Below is a small trained network, with its code and all its weights. Each question gives an input and a target symbol and asks what happens when units are switched off, that is, made to give their printed mean instead of their output.

import numpy as np


def w(rows, s, z=0):
    codes = np.array(rows[::2]) - 128.0
    scale = np.full(codes.shape[1], s)
    scale[-1] = z or s
    return codes * scale


def f(y):
    return y / 2 * (1 + np.tanh(0.7978845608 * (y + 0.044715 * y**3)))


def softmax(a):
    e = np.exp(a - a.max(-1, keepdims=True))
    return e / e.sum(-1, keepdims=True)


def log_softmax(a):
    a = a - a.max(-1, keepdims=True)
    return a - np.log(np.exp(a).sum(-1, keepdims=True))


def net(x, mask):
    ids = ['εζθλστω'.index(c) for c in x.split()]
    T = len(ids)
    res = E[ids] + P[:T]
    q, k, v = (res @ M[0].T for M in (Q, K, V))
    z = softmax(np.where(np.tri(T) > 0, q @ k.T / 3**0.5, -1e9)) @ v
    res = res + np.where(mask[0], z, O[0][:, -1]) @ O[0][:, :-1]
    y = f(res @ A[0][:, :-1].T + A[0][:, -1])
    res = res + np.where(mask[1:9], y, B[0][:, -1]) @ B[0][:, :-1]
    return log_softmax(res[-1] @ U[:, :-1].T + U[:, -1])


Q, K, V, O, A, B = {}, {}, {}, {}, {}, {}
E = w([
[166,146,117,43,123,41,161],'ε',
[101,79,144,78,148,216,200],'ζ',
[98,192,109,86,104,125,233],'θ',
[117,47,133,135,97,98,141],'λ',
[16,105,6,172,88,106,98],'σ',
[153,89,148,71,220,139,126],'τ',
[69,215,215,147,55,81,146],'ω',
],0.021)
P = w([
[225,148,169,115,211,230,254],'0',
[32,126,92,115,129,148,155],'1',
[27,158,103,133,109,121,136],'2',
[43,131,135,130,124,129,136],'3',
[47,130,134,117,121,109,149],'4',
[53,117,150,119,134,115,147],'5',
[71,129,169,102,122,83,163],'6',
[62,108,147,97,124,102,166],'7',
[61,103,153,100,123,80,162],'8',
[65,105,154,96,129,80,173],'9',
[50,90,157,101,135,84,159],'10',
[61,90,175,104,127,73,169],'11',
],0.0091)
Q[0] = w([
[97,36,98,28,112,97,128],'H1',
[9,127,174,60,160,116,195],'H1',
[111,138,136,122,98,149,165],'H1',
],0.011)
K[0] = w([
[164,194,147,178,124,141,93],'H1',
[238,116,131,199,155,162,225],'H1',
[142,175,1,212,163,79,83],'H1',
],0.0093)
V[0] = w([
[67,139,132,162,118,62,122],'H1',
[105,81,87,132,189,73,86],'H1',
[110,198,96,1,125,156,111],'H1',
],0.0095)
O[0] = w([
[78,148,248,66,193,82,91,87],'H1',
[39,52,58,13,166,63,206,2],'H1',
[119,147,211,255,209,118,212,152],'H1',
],0.0089,0.0077)
A[0] = w([
[231,120,204,81,39,72,181,237],'N1',
[154,134,206,67,186,220,77,138],'N2',
[21,114,158,80,174,53,118,116],'N3',
[106,254,28,95,254,232,108,210],'N4',
[159,140,93,32,52,153,93,254],'N5',
[73,198,111,166,123,141,148,189],'N6',
[148,42,30,125,236,233,125,126],'N7',
[191,203,163,100,115,38,116,165],'N8',
],0.0073,0.0035)
B[0] = w([
[78,122,92,114,126,163,87,254],'N1',
[151,154,213,47,79,83,179,155],'N2',
[254,144,138,168,108,64,133,191],'N3',
[75,131,67,67,186,36,140,156],'N4',
[121,85,39,231,196,94,74,190],'N5',
[130,67,108,90,148,110,30,221],'N6',
[175,107,143,22,83,98,157,160],'N7',
[136,104,156,177,163,213,125,196],'N8',
],0.0094,0.009)
U = w([
[223,136,114,197,218,153,70,1],'ε',
[48,131,127,65,22,178,165,117],'ζ',
[1,159,137,151,208,139,176,212],'θ',
[216,99,117,156,34,137,87,141],'λ',
[111,78,113,87,130,145,26,137],'σ',
[185,140,153,118,145,49,86,91],'τ',
[100,165,166,89,63,146,34,216],'ω',
],0.0067,0.0036)

Each question gives the input, a string of symbols that net reads in full, and the target symbol t.
The units are the heads (3 rows each of Q, K, V and O) and the neurons (one row each of A and B). Each row of codes is followed by its name. A weight is (code - 128) times the scale printed after its matrix; where a second scale follows, it is the last column's (O, A, B and U).
mask holds one flag per unit, heads first, then neurons. A switched-off unit (its flag False) gives its mean, the last column of its rows in O or B, instead of its output. The means were averaged over made-up inputs and are rounded, as every weight is.
A unit's drop is (log p(t) with every unit on - log p(t) with that unit switched off) / (log p(t) with every unit on - log p(t) with every unit switched off).
The circuit of an input: a set's keep is (log p(t) with only the set's units on - log p(t) with every unit switched off) / (log p(t) with every unit on - log p(t) with every unit switched off). Starting from all 9 units, units are removed one at a time, each time the one whose removal leaves the highest keep (on an exact tie, the one counted first), for as long as the keep stays at least 0.8.
units of the circuit, in order: the units of the circuit, biggest drop first
top k neurons: the k neurons with the biggest drops, biggest first
drop when u is switched off: that unit's drop, to one decimal
input σ λ λ λ ω ε θ ε ω θ, target τ: top neuron : (N3)
input τ ε λ, target ζ: units of the circuit, in order : (H1, N3, N5)
input τ ε λ λ ζ, target ζ: units of the circuit, in order : (N7, H1)
input ω λ λ τ, target ω: units of the circuit, in order : (N2, H1)
input σ λ ε τ σ λ λ θ ε σ λ, target τ: top 3 neurons : (N3, N8, N1)
input τ ω τ, target ζ: units of the circuit, in order : (N7, H1, N5)
input λ λ λ θ λ ε λ λ ε λ ε, target σ: top 2 neurons : (N1, N5)
input ω λ ε λ λ θ σ ε ε λ θ θ, target ω: top 2 neurons : (N5, N6)
input σ ω λ ε ω ω λ ζ, target τ: units of the circuit, in order : (H1, N3, N1)
input σ ω ε ζ, target ζ: top 4 neurons : (N7, N6, N2, N5)
input ε ε ε θ, target θ: top 2 neurons : (N3, N4)
input θ λ λ ω σ θ, target ε: top 2 neurons : (N6, N2)
input λ λ θ, target σ: top 2 neurons : (N5, N6)
input ω λ ω λ λ τ, target τ: top neuron : (N2)
input ε ε θ ζ ω, target θ: top 2 neurons : (N3, N7)
input ε ζ σ λ ε, target θ: units of the circuit, in order : (H1, N3)
input θ ε θ ε σ ω λ, target ε: top 2 neurons : (N2, N7)
input θ λ σ ω λ σ ε, target ε: drop when N8 is switched off : 0.2
input ε λ λ λ θ, target θ: drop when N2 is switched off : 0.0
input ζ λ σ ω, target λ: drop when H1 is switched off : 1.5
input ζ λ ω λ λ λ ε ω σ, target λ: drop when N7 is switched off : 0.0
